Below is a small trained network, with its code and all its weights. Each question gives an input and a class and asks what happens when units are switched off, that is, made to give their printed mean instead of their output.

import numpy as np


def w(rows, s, z=0):
    codes = np.array(rows[::2]) - 128.0
    scale = np.full(codes.shape[1], s)
    scale[-1] = z or s
    return codes * scale


def f(y):
    return y / 2 * (1 + np.tanh(0.7978845608 * (y + 0.044715 * y**3)))


def log_softmax(a):
    a = a - a.max(-1, keepdims=True)
    return a - np.log(np.exp(a).sum(-1, keepdims=True))


def net(x, mask):
    res = np.array(x, float).reshape(1, 5) / 4 @ E
    y = f(res @ A[0][:, :-1].T + A[0][:, -1])
    res = res + np.where(mask, y, B[0][:, -1]) @ B[0][:, :-1]
    return log_softmax(res[-1] @ U[:, :-1].T + U[:, -1])


A, B = {}, {}
E = w([
[88,6,66,144,82],'x0',
[127,132,120,133,131],'x1',
[127,125,135,123,126],'x2',
[78,163,170,205,35],'x3',
[215,150,82,90,29],'x4',
],0.013)
A[0] = w([
[166,157,88,104,60,74],'neuron 0',
[96,17,80,163,93,105],'neuron 1',
[60,100,134,142,205,107],'neuron 2',
[55,85,144,173,198,110],'neuron 3',
[130,141,111,113,112,10],'neuron 4',
[78,111,155,173,203,91],'neuron 5',
[85,59,78,118,116,97],'neuron 6',
[113,120,150,96,117,135],'neuron 7',
[167,105,85,54,203,18],'neuron 8',
[187,83,94,85,224,35],'neuron 9',
[158,108,81,93,210,43],'neuron 10',
[191,142,70,101,45,96],'neuron 11',
[199,129,73,101,82,100],'neuron 12',
[71,157,175,128,189,101],'neuron 13',
[73,159,188,247,53,8],'neuron 14',
[51,120,157,179,169,77],'neuron 15',
[131,121,123,175,159,21],'neuron 16',
[160,146,75,120,88,81],'neuron 17',
[107,126,135,129,142,31],'neuron 18',
[111,187,105,117,140,16],'neuron 19',
[97,38,73,131,110,124],'neuron 20',
[136,232,203,137,134,127],'neuron 21',
[106,46,116,147,103,125],'neuron 22',
[83,175,148,220,53,2],'neuron 23',
[134,122,137,129,127,128],'neuron 24',
[164,213,190,89,187,113],'neuron 25',
[184,139,118,119,92,61],'neuron 26',
[151,198,135,96,169,80],'neuron 27',
],0.012,0.0057)
B[0] = w([
[116,149,148,67,115,183],'neuron 0',
[169,175,84,193,177,229],'neuron 1',
[101,179,170,74,66,233],'neuron 2',
[111,186,162,65,92,241],'neuron 3',
[128,129,133,125,133,121],'neuron 4',
[119,160,159,82,81,226],'neuron 5',
[175,157,96,171,175,193],'neuron 6',
[133,126,131,128,131,130],'neuron 7',
[72,35,119,157,109,223],'neuron 8',
[86,29,136,142,97,237],'neuron 9',
[105,64,140,136,109,213],'neuron 10',
[93,172,181,65,97,210],'neuron 11',
[100,176,180,83,86,197],'neuron 12',
[120,177,156,116,110,218],'neuron 13',
[75,9,120,130,126,228],'neuron 14',
[129,161,169,89,95,213],'neuron 15',
[124,134,139,120,130,131],'neuron 16',
[106,152,153,104,105,165],'neuron 17',
[137,129,135,122,113,126],'neuron 18',
[140,131,115,127,138,136],'neuron 19',
[174,177,73,178,189,214],'neuron 20',
[188,147,56,187,182,230],'neuron 21',
[181,153,97,157,177,195],'neuron 22',
[99,38,135,143,123,203],'neuron 23',
[112,132,117,124,143,128],'neuron 24',
[178,157,75,185,186,252],'neuron 25',
[104,154,156,118,113,160],'neuron 26',
[161,139,99,173,153,199],'neuron 27',
],0.012,0.013)
U = w([
[169,162,75,187,137,247],'0',
[106,174,162,70,91,11],'1',
[87,7,115,151,106,123],'2',
],0.019,0.0014)

Each question gives the input, the list of numbers given to net, and the class t.
The units are the neurons (one row each of A and B). Each row of codes is followed by its name. A weight is (code - 128) times the scale printed after its matrix; where a second scale follows, it is the last column's (A, B and U).
mask holds one flag per neuron, in row order. A switched-off neuron (its flag False) gives its mean, the last column of its row in B, instead of its output. The means were averaged over made-up inputs and are rounded, as every weight is.
A unit's drop is (log p(t) with every unit on - log p(t) with that unit switched off) / (log p(t) with every unit on - log p(t) with every unit switched off).
The circuit of an input: a set's keep is (log p(t) with only the set's units on - log p(t) with every unit switched off) / (log p(t) with every unit on - log p(t) with every unit switched off). Starting from the 12 units with the biggest drops (on a tie, the unit counted first), units are removed one at a time, each time the one whose removal leaves the highest keep (on an exact tie, the one counted first), for as long as the keep stays at least 0.8.
units of the circuit, in order: the units of the circuit, biggest drop first
most important unit: the unit with the biggest drop
k most important neurons: the k neurons with the biggest drops, biggest first
drop of u: that unit's drop, to one decimal
input [-8,-1,8,8,6], class 0: most important unit -> neuron 21
input [-1,6,0,-5,-5], class 1: 2 most important neurons -> [neuron 2; neuron 14]
input [-5,-8,-8,7,1], class 2: 2 most important neurons -> [neuron 14; neuron 23]
input [2,-8,6,-3,2], class 2: 4 most important neurons -> [neuron 25; neuron 21; neuron 3; neuron 2]
input [-2,3,-3,-1,3], class 1: 2 most important neurons -> [neuron 1; neuron 20]
input [5,2,-5,0,5], class 0: 2 most important neurons -> [neuron 1; neuron 20]
input [-2,-5,-8,3,2], class 2: 2 most important neurons -> [neuron 1; neuron 20]
input [-2,3,-3,7,-6], class 2: 4 most important neurons -> [neuron 14; neuron 23; neuron 11; neuron 12]
input [-7,0,8,-4,-7], class 0: 3 most important neurons -> [neuron 25; neuron 21; neuron 27]
input [6,-5,3,2,7], class 1: 2 most important neurons -> [neuron 11; neuron 12]
input [-8,8,0,5,-7], class 0: 2 most important neurons -> [neuron 21; neuron 25]
input [-4,7,-6,-3,-5], class 1: 2 most important neurons -> [neuron 2; neuron 1]
input [8,-8,-6,-3,-7], class 0: drop of neuron 1 -> 0.4
input [3,5,-7,2,-4], class 1: units of the circuit, in order -> [neuron 3]
input [5,-5,6,4,8], class 1: drop of neuron 11 -> 0.1
input [6,3,-2,-5,2], class 0: drop of neuron 20 -> 0.2
